Below are the code and all the weights of a small trained network. Each question names an input and a target symbol and asks about switching units off, where a switched-off unit gives its printed mean instead of its output.

import numpy as np


def w(rows, s, z=0):
    codes = np.array(rows[::2]) - 128.0
    scale = np.full(codes.shape[1], s)
    scale[-1] = z or s
    return codes * scale


def f(y):
    return np.maximum(y, 0)


def softmax(a):
    e = np.exp(a - a.max(-1, keepdims=True))
    return e / e.sum(-1, keepdims=True)


def log_softmax(a):
    a = a - a.max(-1, keepdims=True)
    return a - np.log(np.exp(a).sum(-1, keepdims=True))


def net(x, mask):
    ids = ['βγδεζηθλμξπστφψω'.index(c) for c in x.split()]
    T = len(ids)
    res = E[ids] + P[:T]
    q, k, v = (res @ M[0].T for M in (Q, K, V))
    z = softmax(np.where(np.tri(T) > 0, q @ k.T / 2**0.5, -1e9)) @ v
    res = res + np.where(mask[0], z, O[0][:, -1]) @ O[0][:, :-1]
    y = f(res @ A[0][:, :-1].T + A[0][:, -1])
    res = res + np.where(mask[1:9], y, B[0][:, -1]) @ B[0][:, :-1]
    return log_softmax(res[-1] @ U[:, :-1].T + U[:, -1])


Q, K, V, O, A, B = {}, {}, {}, {}, {}, {}
E = w([
[128,112,92,146,135],'β',
[136,147,158,156,140],'γ',
[112,125,98,131,148],'δ',
[138,152,105,147,150],'ε',
[123,127,136,148,97],'ζ',
[155,140,154,133,153],'η',
[139,149,115,197,121],'θ',
[157,203,155,76,163],'λ',
[183,161,218,127,34],'μ',
[151,125,86,185,104],'ξ',
[162,160,194,79,51],'π',
[160,178,172,172,137],'σ',
[111,173,210,76,83],'τ',
[166,249,166,130,164],'φ',
[52,128,184,155,101],'ψ',
[145,127,112,175,96],'ω',
],0.02)
P = w([
[127,73,67,156,79],'0',
[102,127,120,186,206],'1',
[139,146,111,72,194],'2',
[133,174,86,154,54],'3',
[136,177,119,131,196],'4',
[120,107,160,8,153],'5',
[117,166,127,148,43],'6',
[162,151,173,120,120],'7',
],0.014)
Q[0] = w([
[197,180,99,22,216],'head 0',
[161,34,253,193,229],'head 0',
],0.0053)
K[0] = w([
[150,82,157,155,189],'head 0',
[213,38,2,138,46],'head 0',
],0.0066)
V[0] = w([
[191,134,105,61,85],'head 0',
[253,88,171,169,156],'head 0',
],0.019)
O[0] = w([
[153,126,45,144,167,249],'head 0',
[252,107,154,166,169,134],'head 0',
],0.017,0.0014)
A[0] = w([
[67,116,138,195,97,113],'neuron 0',
[143,212,129,62,175,54],'neuron 1',
[152,90,61,135,12,97],'neuron 2',
[117,148,25,131,114,80],'neuron 3',
[210,208,119,65,98,188],'neuron 4',
[247,190,88,89,1,65],'neuron 5',
[161,243,58,109,114,90],'neuron 6',
[100,164,95,183,183,2],'neuron 7',
],0.01,0.0039)
B[0] = w([
[202,149,91,130,104,166],'neuron 0',
[187,168,44,157,115,190],'neuron 1',
[221,206,140,36,155,180],'neuron 2',
[92,71,158,137,143,179],'neuron 3',
[116,11,67,145,103,254],'neuron 4',
[74,165,129,177,202,236],'neuron 5',
[55,121,252,119,107,216],'neuron 6',
[103,55,63,127,121,150],'neuron 7',
],0.012,0.01)
U = w([
[156,88,145,114,114,204],'β',
[179,68,98,73,142,165],'γ',
[160,88,224,145,94,60],'δ',
[76,133,163,110,227,130],'ε',
[68,61,67,148,133,107],'ζ',
[183,126,136,139,75,94],'η',
[109,156,69,169,22,164],'θ',
[95,210,42,141,200,95],'λ',
[116,131,1,115,119,163],'μ',
[62,135,196,103,104,239],'ξ',
[108,203,99,161,157,226],'π',
[39,172,34,205,124,170],'σ',
[169,161,164,171,103,83],'τ',
[169,78,143,138,108,152],'φ',
[143,130,147,201,111,86],'ψ',
[112,186,75,172,189,4],'ω',
],0.0085,0.0037)

Each question gives the input, a string of symbols that net reads in full, and the target symbol t.
The units are the heads (2 rows each of Q, K, V and O) and the neurons (one row each of A and B). Each row of codes is followed by its name. A weight is (code - 128) times the scale printed after its matrix; where a second scale follows, it is the last column's (O, A, B and U).
mask holds one flag per unit, heads first, then neurons. A switched-off unit (its flag False) gives its mean, the last column of its rows in O or B, instead of its output. The means were averaged over made-up inputs and are rounded, as every weight is.
A unit's drop is (log p(t) with every unit on - log p(t) with that unit switched off) / (log p(t) with every unit on - log p(t) with every unit switched off).
The circuit of an input: a set's keep is (log p(t) with only the set's units on - log p(t) with every unit switched off) / (log p(t) with every unit on - log p(t) with every unit switched off). Starting from all 9 units, units are removed one at a time, each time the one whose removal leaves the highest keep (on an exact tie, the one counted first), for as long as the keep stays at least 0.8.
circuit, biggest first: the units of the circuit, biggest drop first
top k neurons: the k neurons with the biggest drops, biggest first
drop of u: that unit's drop, to one decimal
input μ ε δ θ τ τ β, target ξ: top 4 neurons -> [neuron 6; neuron 3; neuron 4; neuron 1]
input τ π π τ, target ξ: top 3 neurons -> [neuron 6; neuron 3; neuron 2]
input ζ ω η τ τ π γ, target ξ: top neuron -> [neuron 6]
input τ ψ π λ, target θ: circuit, biggest first -> [head 0; neuron 0; neuron 1; neuron 6]
input π τ η, target γ: top 2 neurons -> [neuron 5; neuron 4]
input π β η, target γ: top 2 neurons -> [neuron 5; neuron 6]
input λ γ τ μ δ γ φ, target σ: circuit, biggest first -> [neuron 5; neuron 4]
input π τ ω β π ε ψ, target θ: top 2 neurons -> [neuron 0; neuron 5]
input π φ η ψ, target θ: top 4 neurons -> [neuron 0; neuron 6; neuron 5; neuron 3]
input β π ζ π β λ, target μ: circuit, biggest first -> [neuron 1; neuron 4]
input λ δ τ ε π τ ζ, target ξ: circuit, biggest first -> [head 0; neuron 6; neuron 3; neuron 4]
input γ μ ω δ η τ ζ, target ξ: top 4 neurons -> [neuron 6; neuron 3; neuron 1; neuron 4]
input ζ π τ η ξ, target ζ: circuit, biggest first -> [neuron 7; neuron 2; neuron 1]
input θ λ γ θ δ τ π, target ξ: circuit, biggest first -> [neuron 6; head 0]
input τ ζ τ π φ τ λ, target σ: top 4 neurons -> [neuron 1; neuron 5; neuron 4; neuron 2]
input η ψ γ λ, target θ: top 3 neurons -> [neuron 1; neuron 6; neuron 0]
input η π π τ μ π, target ζ: top 2 neurons -> [neuron 4; neuron 5]
input π θ σ τ δ π μ, target ε: top 3 neurons -> [neuron 5; neuron 6; neuron 2]
input δ τ τ θ, target ξ: top 4 neurons -> [neuron 6; neuron 3; neuron 1; neuron 4]
input θ θ τ π, target ξ: drop of head 0 -> 0.6
input β δ π π, target ε: drop of neuron 5 -> 0.7
input μ ζ ε π δ φ φ, target σ: drop of neuron 1 -> 0.5
